Here is a tiny trained network, its code and every weight. The questions are about switching its units off for an input and a target symbol, where a switched-off unit gives its printed mean instead of its output.

import numpy as np


def w(rows, s, z=0):
    codes = np.array(rows[::2]) - 128.0
    scale = np.full(codes.shape[1], s)
    scale[-1] = z or s
    return codes * scale


def f(y):
    return y / 2 * (1 + np.tanh(0.7978845608 * (y + 0.044715 * y**3)))


def softmax(a):
    e = np.exp(a - a.max(-1, keepdims=True))
    return e / e.sum(-1, keepdims=True)


def log_softmax(a):
    a = a - a.max(-1, keepdims=True)
    return a - np.log(np.exp(a).sum(-1, keepdims=True))


def net(x, mask):
    ids = ['ΓΞΣΦΨαβδεζηθλμπτ'.index(c) for c in x.split()]
    T = len(ids)
    res = E[ids] + P[:T]
    u = 0
    for l in range(2):
        q, k, v = (res @ M[l].T for M in (Q, K, V))
        z = softmax(np.where(np.tri(T) > 0, q @ k.T / 4**0.5, -1e9)) @ v
        res = res + np.where(mask[u], z, O[l][:, -1]) @ O[l][:, :-1]
        u += 1
        y = f(res @ A[l][:, :-1].T + A[l][:, -1])
        res = res + np.where(mask[u : u + 12], y, B[l][:, -1]) @ B[l][:, :-1]
        u += 12
    return log_softmax(res[-1] @ U[:, :-1].T + U[:, -1])


Q, K, V, O, A, B = {}, {}, {}, {}, {}, {}
E = w([
[151,156,118,199,179,147,136],'Γ',
[103,168,197,163,210,162,120],'Ξ',
[50,222,142,221,179,97,144],'Σ',
[122,154,178,89,133,216,107],'Φ',
[60,154,225,113,18,196,101],'Ψ',
[144,180,202,162,106,90,127],'α',
[175,113,75,191,45,161,143],'β',
[240,127,119,142,92,87,114],'δ',
[144,195,84,128,110,141,4],'ε',
[195,135,147,56,94,145,86],'ζ',
[204,132,179,126,154,140,91],'η',
[130,116,135,149,15,199,120],'θ',
[75,180,119,116,223,211,129],'λ',
[93,199,118,173,14,153,148],'μ',
[101,182,122,128,114,212,117],'π',
[169,166,105,217,88,92,167],'τ',
],0.011)
P = w([
[98,106,90,128,137,138,3],'0',
[144,206,192,175,72,118,155],'1',
[139,212,195,168,88,112,153],'2',
[140,214,190,149,88,142,156],'3',
[166,201,191,204,76,157,169],'4',
[170,204,185,191,83,170,173],'5',
[173,195,193,180,90,168,181],'6',
],0.0053)
Q[0] = w([
[114,223,180,218,99,155,148],'0.h0',
[125,218,134,146,131,125,71],'0.h0',
[13,1,47,23,213,78,113],'0.h0',
[91,97,92,161,68,131,175],'0.h0',
],0.0097)
K[0] = w([
[125,112,82,118,120,106,62],'0.h0',
[162,135,88,136,108,143,76],'0.h0',
[158,127,162,121,115,146,252],'0.h0',
[126,105,126,107,168,125,152],'0.h0',
],0.016)
V[0] = w([
[206,69,2,148,125,93,156],'0.h0',
[171,73,194,28,184,169,117],'0.h0',
[158,125,113,83,22,187,105],'0.h0',
[211,154,233,173,92,69,124],'0.h0',
],0.0082)
O[0] = w([
[255,86,189,82,154,187,137,85],'0.h0',
[58,59,187,174,214,86,74,3],'0.h0',
[144,28,24,112,53,117,127,226],'0.h0',
[116,128,148,241,32,91,174,199],'0.h0',
],0.0088,0.0033)
A[0] = w([
[138,104,168,132,124,65,23,254],'0.n0',
[122,177,111,231,101,78,203,117],'0.n1',
[85,193,107,174,169,111,238,127],'0.n2',
[42,151,2,69,99,124,85,136],'0.n3',
[223,181,179,136,100,33,22,225],'0.n4',
[107,213,205,199,149,84,134,135],'0.n5',
[61,198,132,217,103,16,163,162],'0.n6',
[169,55,91,24,150,9,84,129],'0.n7',
[122,114,20,180,98,80,80,180],'0.n8',
[167,42,187,143,171,131,246,95],'0.n9',
[113,212,220,135,217,234,37,176],'0.n10',
[196,114,95,156,99,110,30,209],'0.n11',
],0.0052,0.0041)
B[0] = w([
[89,140,145,216,162,221,163,164],'0.n0',
[95,136,144,60,131,134,135,238],'0.n1',
[149,118,180,95,2,125,106,176],'0.n2',
[119,110,77,77,89,166,54,149],'0.n3',
[107,135,64,171,139,199,136,231],'0.n4',
[140,111,145,122,80,167,170,213],'0.n5',
[98,118,158,65,108,197,138,254],'0.n6',
[49,59,234,138,93,107,91,119],'0.n7',
[93,120,193,112,86,206,64,198],'0.n8',
[171,77,212,28,141,130,80,119],'0.n9',
[152,209,34,152,156,131,147,167],'0.n10',
[138,133,130,147,120,200,133,202],'0.n11',
],0.0062,0.0061)
Q[1] = w([
[140,193,125,184,130,205,180],'1.h0',
[165,31,201,72,179,19,90],'1.h0',
[126,95,157,67,214,71,118],'1.h0',
[114,94,131,39,200,9,92],'1.h0',
],0.012)
K[1] = w([
[128,113,105,148,125,200,5],'1.h0',
[109,86,128,86,117,51,207],'1.h0',
[127,76,107,97,116,64,168],'1.h0',
[114,101,114,124,133,55,205],'1.h0',
],0.011)
V[1] = w([
[114,189,132,1,94,148,140],'1.h0',
[126,122,70,66,136,151,49],'1.h0',
[52,19,180,116,82,167,100],'1.h0',
[52,182,133,129,171,102,102],'1.h0',
],0.0097)
O[1] = w([
[95,232,76,99,170,83,55,183],'1.h0',
[88,65,122,143,163,75,68,242],'1.h0',
[122,111,159,20,108,154,111,253],'1.h0',
[2,92,129,160,213,169,149,56],'1.h0',
],0.0095,0.0077)
A[1] = w([
[47,195,151,161,221,62,113,2],'1.n0',
[21,50,118,139,139,170,97,179],'1.n1',
[52,91,161,154,183,186,182,54],'1.n2',
[206,221,46,178,89,142,88,151],'1.n3',
[154,111,208,31,80,113,151,114],'1.n4',
[193,132,149,167,146,200,223,123],'1.n5',
[113,139,115,166,32,135,93,82],'1.n6',
[179,74,180,8,112,118,106,76],'1.n7',
[72,123,185,208,151,225,195,132],'1.n8',
[115,73,107,190,223,59,47,216],'1.n9',
[107,136,152,50,161,2,57,91],'1.n10',
[102,43,55,92,159,154,92,168],'1.n11',
],0.0063,0.0044)
B[1] = w([
[200,102,202,155,148,78,53,160],'1.n0',
[124,151,162,76,153,82,230,188],'1.n1',
[212,108,64,45,140,15,141,157],'1.n2',
[122,141,201,91,174,114,226,239],'1.n3',
[142,84,105,176,207,171,49,246],'1.n4',
[103,90,125,191,42,106,98,188],'1.n5',
[158,136,119,133,204,83,151,193],'1.n6',
[98,162,91,197,255,130,106,244],'1.n7',
[164,88,5,104,140,143,163,207],'1.n8',
[156,130,168,137,18,153,154,149],'1.n9',
[102,139,82,153,42,126,109,185],'1.n10',
[107,106,180,194,105,92,201,173],'1.n11',
],0.0063,0.013)
U = w([
[102,149,50,230,131,164,161,143],'Γ',
[130,138,40,84,191,120,184,73],'Ξ',
[117,170,167,156,178,127,126,121],'Σ',
[130,94,180,64,130,100,179,138],'Φ',
[69,110,117,127,159,133,132,94],'Ψ',
[118,167,126,75,105,253,145,254],'α',
[218,133,121,57,176,129,133,124],'β',
[164,88,202,178,92,177,100,125],'δ',
[129,115,129,124,124,131,141,87],'ε',
[114,84,185,140,196,171,140,165],'ζ',
[151,63,64,86,81,162,166,68],'η',
[129,91,40,148,148,148,59,126],'θ',
[128,110,158,154,161,83,139,130],'λ',
[140,160,50,96,55,82,128,88],'μ',
[101,108,173,166,40,104,109,161],'π',
[174,161,160,97,65,101,179,89],'τ',
],0.0055,0.0038)

Each question gives the input, a string of symbols that net reads in full, and the target symbol t.
The units are the heads (4 rows each of Q, K, V and O) and the neurons (one row each of A and B). Each row of codes is followed by its name. A weight is (code - 128) times the scale printed after its matrix; where a second scale follows, it is the last column's (O, A, B and U).
mask holds one flag per unit, layer by layer, with each layer's heads first. A switched-off unit (its flag False) gives its mean, the last column of its rows in O or B, instead of its output. The means were averaged over made-up inputs and are rounded, as every weight is.
A unit's drop is (log p(t) with every unit on - log p(t) with that unit switched off) / (log p(t) with every unit on - log p(t) with every unit switched off).
The circuit of an input: a set's keep is (log p(t) with only the set's units on - log p(t) with every unit switched off) / (log p(t) with every unit on - log p(t) with every unit switched off). Starting from the 12 units with the biggest drops (on a tie, the unit counted first), units are removed one at a time, each time the one whose removal leaves the highest keep (on an exact tie, the one counted first), for as long as the keep stays at least 0.8.
circuit, biggest first: the units of the circuit, biggest drop first
unit that matters most: the unit with the biggest drop
k most important neurons: the k neurons with the biggest drops, biggest first
top k neurons in layer l: the k neurons of layer l with the biggest drops, biggest first
drop of u: that unit's drop, to one decimal
input η α Γ Φ α α, target η: top 2 neurons in layer 1 -> (1.n8, 1.n2)
input τ α β, target τ: circuit, biggest first -> (0.h0, 1.h0, 1.n3)
input Ξ β Γ Ξ, target Ξ: circuit, biggest first -> (1.h0, 0.h0, 1.n8, 1.n2)
input η τ Ψ Σ, target η: top 2 neurons in layer 1 -> (1.n8, 1.n2)
input η Γ α α δ, target η: top 3 neurons in layer 1 -> (1.n8, 1.n2, 1.n7)
input λ α τ δ τ α Φ, target λ: 2 most important neurons -> (1.n0, 0.n10)
input Ξ μ θ η Ξ α α, target Ξ: most important neuron -> (1.n8)
input Ψ Γ Γ Γ, target Ψ: top 2 neurons in layer 0 -> (0.n3, 0.n8)
input Φ Γ π α, target Φ: top 2 neurons in layer 1 -> (1.n1, 1.n2)
input θ α θ α θ, target θ: top 2 neurons in layer 1 -> (1.n7, 1.n4)
input λ α β Γ, target λ: top 2 neurons in layer 0 -> (0.n10, 0.n3)
input Ψ θ ζ θ λ, target Ψ: top 2 neurons in layer 1 -> (1.n7, 1.n1)
input Γ α λ β ζ τ Γ, target Γ: top 2 neurons in layer 0 -> (0.n10, 0.n6)
input α Ψ τ Ξ δ α Ψ, target α: top neuron in layer 0 -> (0.n6)
input μ Σ η, target μ: 2 most important neurons -> (1.n10, 0.n3)
input ε Σ Γ τ, target π: 2 most important neurons -> (0.n3, 1.n9)
input ζ β α α Φ, target ζ: top 2 neurons in layer 0 -> (0.n7, 0.n0)
input Γ θ Σ α η, target Γ: drop of 1.n5 -> 0.1
input α Γ Γ α α τ μ, target α: drop of 0.n2 -> 0.0
input Ξ δ τ α, target Ξ: top 2 neurons in layer 1 -> (1.n8, 1.n2)
input ε β η, target π: unit that matters most -> 1.h0
input α α β Γ α, target α: drop of 0.h0 -> 0.5
input β Ψ θ Ξ θ Φ, target β: drop of 1.h0 -> 0.6
